Below are the code and all the weights of a small trained network. Each question names an input and a target symbol and asks about switching units off, where a switched-off unit gives its printed mean instead of its output.

import numpy as np


def w(rows, s, z=0):
    codes = np.array(rows[::2]) - 128.0
    scale = np.full(codes.shape[1], s)
    scale[-1] = z or s
    return codes * scale


def norm(h):
    return h / np.sqrt((h * h).mean(-1, keepdims=True) + 1e-5)


def f(y):
    return np.maximum(y, 0)


def softmax(a):
    e = np.exp(a - a.max(-1, keepdims=True))
    return e / e.sum(-1, keepdims=True)


def log_softmax(a):
    a = a - a.max(-1, keepdims=True)
    return a - np.log(np.exp(a).sum(-1, keepdims=True))


def net(x, mask):
    ids = ['αβγδεζθμξστω'.index(c) for c in x.split()]
    T = len(ids)
    res = E[ids] + P[:T]
    r = norm(res)
    for j in range(2):
        rows = slice(2 * j, 2 * j + 2)
        q, k, v = (r @ M[0][rows].T for M in (Q, K, V))
        z = softmax(np.where(np.tri(T) > 0, q @ k.T / 2**0.5, -1e9)) @ v
        o = O[0][rows]
        res = res + np.where(mask[j], z, o[:, -1]) @ o[:, :-1]
    y = f(norm(res) @ A[0][:, :-1].T + A[0][:, -1])
    res = res + np.where(mask[2:6], y, B[0][:, -1]) @ B[0][:, :-1]
    return log_softmax(norm(res)[-1] @ U[:, :-1].T + U[:, -1])


Q, K, V, O, A, B = {}, {}, {}, {}, {}, {}
E = w([
[176,131,157,136,164],'α',
[147,149,141,171,140],'β',
[2,98,136,83,156],'γ',
[146,108,132,168,138],'δ',
[174,103,128,134,150],'ε',
[149,105,121,138,119],'ζ',
[160,165,112,160,157],'θ',
[140,169,128,132,128],'μ',
[141,127,113,136,152],'ξ',
[165,147,109,112,146],'σ',
[148,99,99,128,136],'τ',
[140,136,87,174,137],'ω',
],0.0054)
P = w([
[99,128,135,93,84],'0',
[203,140,139,157,136],'1',
[175,135,137,152,170],'2',
[162,120,149,151,194],'3',
[155,125,147,164,223],'4',
[147,123,142,154,242],'5',
[132,117,138,155,249],'6',
],0.0021)
Q[0] = w([
[45,202,112,81,138],'H1',
[1,57,172,53,54],'H1',
[123,122,120,158,194],'H2',
[113,125,154,110,60],'H2',
],0.0065)
K[0] = w([
[221,39,153,209,119],'H1',
[255,180,89,173,111],'H1',
[85,117,155,92,155],'H2',
[197,147,115,136,124],'H2',
],0.0058)
V[0] = w([
[109,124,2,179,134],'H1',
[116,30,170,230,82],'H1',
[58,161,161,133,115],'H2',
[110,52,134,66,116],'H2',
],0.0054)
O[0] = w([
[184,192,253,33,234,252],'H1',
[214,30,116,59,148,153],'H1',
[39,43,231,77,225,150],'H2',
[97,167,52,137,246,132],'H2',
],0.0037,0.0013)
A[0] = w([
[118,123,174,101,168,219],'N1',
[204,137,113,200,136,84],'N2',
[161,139,129,53,3,245],'N3',
[24,136,115,191,12,175],'N4',
],0.0048,0.0011)
B[0] = w([
[60,117,98,133,121,252],'N1',
[119,130,149,72,45,235],'N2',
[57,75,140,245,205,178],'N3',
[98,101,143,1,116,171],'N4',
],0.0054,0.0027)
U = w([
[192,71,54,103,139,66],'α',
[194,197,41,19,168,79],'β',
[95,104,106,144,212,110],'γ',
[111,67,69,119,35,225],'δ',
[120,18,196,228,99,17],'ε',
[138,143,9,233,101,171],'ζ',
[99,158,217,217,92,59],'θ',
[85,232,113,115,69,245],'μ',
[43,99,170,2,101,182],'ξ',
[152,253,136,158,171,1],'σ',
[209,23,133,98,142,144],'τ',
[199,140,248,108,204,170],'ω',
],0.0089,0.0021)

Each question gives the input, a string of symbols that net reads in full, and the target symbol t.
The units are the heads (2 rows each of Q, K, V and O) and the neurons (one row each of A and B). Each row of codes is followed by its name. A weight is (code - 128) times the scale printed after its matrix; where a second scale follows, it is the last column's (O, A, B and U).
mask holds one flag per unit, heads first, then neurons. A switched-off unit (its flag False) gives its mean, the last column of its rows in O or B, instead of its output. The means were averaged over made-up inputs and are rounded, as every weight is.
A unit's drop is (log p(t) with every unit on - log p(t) with that unit switched off) / (log p(t) with every unit on - log p(t) with every unit switched off).
The circuit of an input: a set's keep is (log p(t) with only the set's units on - log p(t) with every unit switched off) / (log p(t) with every unit on - log p(t) with every unit switched off). Starting from all 6 units, units are removed one at a time, each time the one whose removal leaves the highest keep (on an exact tie, the one counted first), for as long as the keep stays at least 0.8.
circuit, biggest first: the units of the circuit, biggest drop first
unit that matters most: the unit with the biggest drop
top k neurons: the k neurons with the biggest drops, biggest first
which heads matter: for each layer, one digit per head in row order, 1 if its drop is at least 0.15 and else 0, layers parted by /
drop of u: that unit's drop, to one decimal
input β ω σ β, target ε: unit that matters most	H2
input ξ ω σ, target σ: which heads matter	10
input α β ω, target δ: which heads matter	10
input μ σ α δ, target ξ: circuit, biggest first	(N4 H1)
input β ε σ, target ε: circuit, biggest first	(H2 N3)
input μ τ ω σ σ μ σ, target μ: which heads matter	11
input γ γ σ γ ζ, target γ: circuit, biggest first	(H2 H1)
input ω δ ω γ β, target θ: top 2 neurons	(N2 N4)
input β θ ξ, target ε: circuit, biggest first	(H2 N3)
input γ β ω β, target θ: which heads matter	11
input δ ξ τ ξ, target τ: top 2 neurons	(N3 N2)
input ξ θ ω, target σ: which heads matter	10
input γ ω θ α μ, target μ: circuit, biggest first	(H1 N2)
input δ ζ ω ω, target τ: circuit, biggest first	(H1)
input γ γ ζ, target γ: which heads matter	01
input ω δ ω γ ω σ δ, target ε: top 2 neurons	(N2 N4)
input μ δ σ, target ξ: drop of H1	2.1
input γ α ω μ, target μ: drop of N3	0.2
input σ θ τ, target μ: drop of H2	0.1
input δ ζ ω ω γ ω, target ζ: top 2 neurons	(N2 N3)
input σ ξ γ ζ, target δ: top neuron	(N2)
input δ α ω σ, target τ: top 2 neurons	(N3 N2)
